Here is a tiny trained network, its code and every weight. The questions are about switching its units off for an input and a target symbol, where a switched-off unit gives its printed mean instead of its output.

import numpy as np


def w(rows, s, z=0):
    codes = np.array(rows[::2]) - 128.0
    scale = np.full(codes.shape[1], s)
    scale[-1] = z or s
    return codes * scale


def norm(h):
    return h / np.sqrt((h * h).mean(-1, keepdims=True) + 1e-5)


def f(y):
    return np.maximum(y, 0)


def softmax(a):
    e = np.exp(a - a.max(-1, keepdims=True))
    return e / e.sum(-1, keepdims=True)


def log_softmax(a):
    a = a - a.max(-1, keepdims=True)
    return a - np.log(np.exp(a).sum(-1, keepdims=True))


def net(x, mask):
    ids = ['ΓΛΞΠΣΦΨαβδητ'.index(c) for c in x.split()]
    T = len(ids)
    res = E[ids] + P[:T]
    u = 0
    for l in range(2):
        q, k, v = (norm(res) @ M[l].T for M in (Q, K, V))
        z = softmax(np.where(np.tri(T) > 0, q @ k.T / 2**0.5, -1e9)) @ v
        res = res + np.where(mask[u], z, O[l][:, -1]) @ O[l][:, :-1]
        u += 1
        y = f(norm(res) @ A[l][:, :-1].T + A[l][:, -1])
        res = res + np.where(mask[u : u + 16], y, B[l][:, -1]) @ B[l][:, :-1]
        u += 16
    return log_softmax(norm(res)[-1] @ U[:, :-1].T + U[:, -1])


Q, K, V, O, A, B = {}, {}, {}, {}, {}, {}
E = w([
[79,113,85],'Γ',
[141,117,128],'Λ',
[118,217,74],'Ξ',
[146,155,181],'Π',
[152,118,126],'Σ',
[160,163,81],'Φ',
[42,188,135],'Ψ',
[142,186,81],'α',
[97,103,158],'β',
[71,251,117],'δ',
[59,186,136],'η',
[51,49,79],'τ',
],0.021)
P = w([
[99,162,168],'0',
[179,90,159],'1',
[6,148,155],'2',
[173,94,142],'3',
[41,159,162],'4',
[171,102,132],'5',
[39,159,166],'6',
[180,113,130],'7',
[43,162,173],'8',
[187,125,125],'9',
[42,161,181],'10',
[188,125,131],'11',
],0.014)
Q[0] = w([
[52,222,102],'0.h0',
[6,156,93],'0.h0',
],0.017)
K[0] = w([
[126,160,43],'0.h0',
[152,118,6],'0.h0',
],0.014)
V[0] = w([
[68,4,28],'0.h0',
[145,229,175],'0.h0',
],0.0034)
O[0] = w([
[106,3,2,53],'0.h0',
[91,15,71,254],'0.h0',
],0.0063,0.00068)
A[0] = w([
[231,149,137,112],'0.n0',
[128,125,34,65],'0.n1',
[131,164,175,79],'0.n2',
[129,80,160,22],'0.n3',
[193,133,67,129],'0.n4',
[145,152,139,82],'0.n5',
[104,196,93,124],'0.n6',
[136,191,214,55],'0.n7',
[149,55,127,202],'0.n8',
[99,103,248,52],'0.n9',
[148,71,150,110],'0.n10',
[152,178,172,3],'0.n11',
[80,91,126,104],'0.n12',
[227,205,140,70],'0.n13',
[228,122,145,78],'0.n14',
[115,234,155,126],'0.n15',
],0.013,0.0044)
B[0] = w([
[218,119,57,197],'0.n0',
[235,205,34,179],'0.n1',
[49,50,130,150],'0.n2',
[85,158,217,132],'0.n3',
[164,198,90,199],'0.n4',
[96,129,102,138],'0.n5',
[60,34,138,233],'0.n6',
[3,47,150,169],'0.n7',
[166,188,181,170],'0.n8',
[89,151,4,160],'0.n9',
[89,64,180,143],'0.n10',
[46,98,39,138],'0.n11',
[136,182,152,164],'0.n12',
[74,168,45,213],'0.n13',
[255,73,164,178],'0.n14',
[26,114,164,254],'0.n15',
],0.0074,0.0075)
Q[1] = w([
[40,192,46],'1.h0',
[138,137,254],'1.h0',
],0.0062)
K[1] = w([
[181,137,2],'1.h0',
[137,96,150],'1.h0',
],0.012)
V[1] = w([
[139,253,94],'1.h0',
[179,19,81],'1.h0',
],0.014)
O[1] = w([
[120,250,113,253],'1.h0',
[131,9,85,119],'1.h0',
],0.017,0.005)
A[1] = w([
[179,115,137,116],'1.n0',
[147,137,118,68],'1.n1',
[128,142,115,93],'1.n2',
[173,123,144,79],'1.n3',
[147,119,108,91],'1.n4',
[137,162,109,173],'1.n5',
[109,129,115,142],'1.n6',
[130,109,101,130],'1.n7',
[171,118,128,2],'1.n8',
[98,120,130,68],'1.n9',
[173,125,140,86],'1.n10',
[92,121,252,237],'1.n11',
[164,165,148,117],'1.n12',
[93,145,164,69],'1.n13',
[166,124,128,60],'1.n14',
[152,156,130,68],'1.n15',
],0.029,0.0046)
B[1] = w([
[99,168,141,164],'1.n0',
[158,115,154,159],'1.n1',
[156,132,109,167],'1.n2',
[98,203,197,152],'1.n3',
[128,127,126,155],'1.n4',
[175,84,118,251],'1.n5',
[146,81,134,203],'1.n6',
[136,95,55,149],'1.n7',
[138,148,181,147],'1.n8',
[154,102,183,192],'1.n9',
[23,241,249,157],'1.n10',
[238,105,141,254],'1.n11',
[88,44,72,191],'1.n12',
[127,102,183,226],'1.n13',
[110,138,153,155],'1.n14',
[120,97,96,176],'1.n15',
],0.011,0.0081)
U = w([
[163,74,77,173],'Γ',
[133,206,199,81],'Λ',
[43,201,49,82],'Ξ',
[113,43,95,46],'Π',
[159,160,181,69],'Σ',
[192,158,134,253],'Φ',
[157,94,176,150],'Ψ',
[129,82,84,113],'α',
[211,86,170,120],'β',
[29,99,140,169],'δ',
[122,111,160,113],'η',
[133,5,76,107],'τ',
],0.014,0.0055)

Each question gives the input, a string of symbols that net reads in full, and the target symbol t.
The units are the heads (2 rows each of Q, K, V and O) and the neurons (one row each of A and B). Each row of codes is followed by its name. A weight is (code - 128) times the scale printed after its matrix; where a second scale follows, it is the last column's (O, A, B and U).
mask holds one flag per unit, layer by layer, with each layer's heads first. A switched-off unit (its flag False) gives its mean, the last column of its rows in O or B, instead of its output. The means were averaged over made-up inputs and are rounded, as every weight is.
A unit's drop is (log p(t) with every unit on - log p(t) with that unit switched off) / (log p(t) with every unit on - log p(t) with every unit switched off).
The circuit of an input: a set's keep is (log p(t) with only the set's units on - log p(t) with every unit switched off) / (log p(t) with every unit on - log p(t) with every unit switched off). Starting from the 12 units with the biggest drops (on a tie, the unit counted first), units are removed one at a time, each time the one whose removal leaves the highest keep (on an exact tie, the one counted first), for as long as the keep stays at least 0.8.
units of the circuit, in order: the units of the circuit, biggest drop first
k most important neurons: the k neurons with the biggest drops, biggest first
k most important neurons of layer l: the k neurons of layer l with the biggest drops, biggest first
input Ξ τ τ Φ Σ Φ β Γ Λ, target Ξ: units of the circuit, in order : [0.n9]
input δ Ξ τ, target Λ: units of the circuit, in order : [1.h0, 1.n12]
input τ Ξ β, target Λ: 2 most important neurons : [0.n9, 0.n14]
input Λ Φ δ Γ β, target Ξ: units of the circuit, in order : [0.n9, 0.n6]
input Φ Ψ Γ τ Γ, target τ: units of the circuit, in order : [1.h0, 0.n15]
input Φ Π Φ Φ δ, target δ: units of the circuit, in order : [0.n14, 1.h0, 0.n15]
input Φ Γ Φ Ξ Φ, target Λ: 2 most important neurons of layer 0 : [0.n8, 0.n6]
input η Φ τ Γ Σ, target Ξ: 2 most important neurons : [0.n9, 0.n6]
input Ξ Φ Γ Γ α Φ Σ, target δ: 2 most important neurons of layer 0 : [0.n9, 0.n15]
input Φ Γ Ψ Ξ τ, target Λ: 2 most important neurons : [0.n8, 0.n6]
input Φ Γ Γ Φ Φ δ Φ Γ Φ, target Ξ: 3 most important neurons of layer 0 : [0.n8, 0.n6, 0.n1]
input Φ Γ Ξ Φ Φ Ξ Φ Ξ β, target Λ: 2 most important neurons : [0.n6, 0.n9]
input β Ψ Γ Ξ Ξ Γ Γ, target Ξ: 2 most important neurons of layer 1 : [1.n11, 1.n10]
input Φ Φ Π Φ Π Ξ β Γ Σ Γ τ, target Ξ: 2 most important neurons : [0.n6, 0.n15]
input Γ τ Γ, target τ: units of the circuit, in order : [1.h0]
input η Φ β Γ β Ξ Λ Γ Ξ Γ β, target Ξ: 3 most important neurons of layer 0 : [0.n9, 0.n6, 0.n15]
input Φ α Φ Γ Γ Γ Φ δ Φ Γ Γ, target Ξ: 2 most important neurons of layer 0 : [0.n6, 0.n15]
input Φ Φ η Γ Λ, target Ξ: 3 most important neurons of layer 0 : [0.n9, 0.n6, 0.n8]
input Γ Φ β Φ Φ Γ Φ Γ Φ, target Ξ: 2 most important neurons : [1.n11, 0.n6]
input Φ Ψ τ δ Π Φ η δ Ξ Φ Λ, target δ: 2 most important neurons : [0.n9, 0.n14]
input Φ δ Φ Φ Σ, target δ: 2 most important neurons : [0.n9, 1.n5]
input Φ Ξ Γ, target Λ: most important neuron : [0.n14]
input Γ Φ Π, target δ: 2 most important neurons of layer 0 : [0.n9, 0.n14]
input Φ Ξ Φ, target Λ: 2 most important neurons of layer 0 : [0.n14, 0.n10]
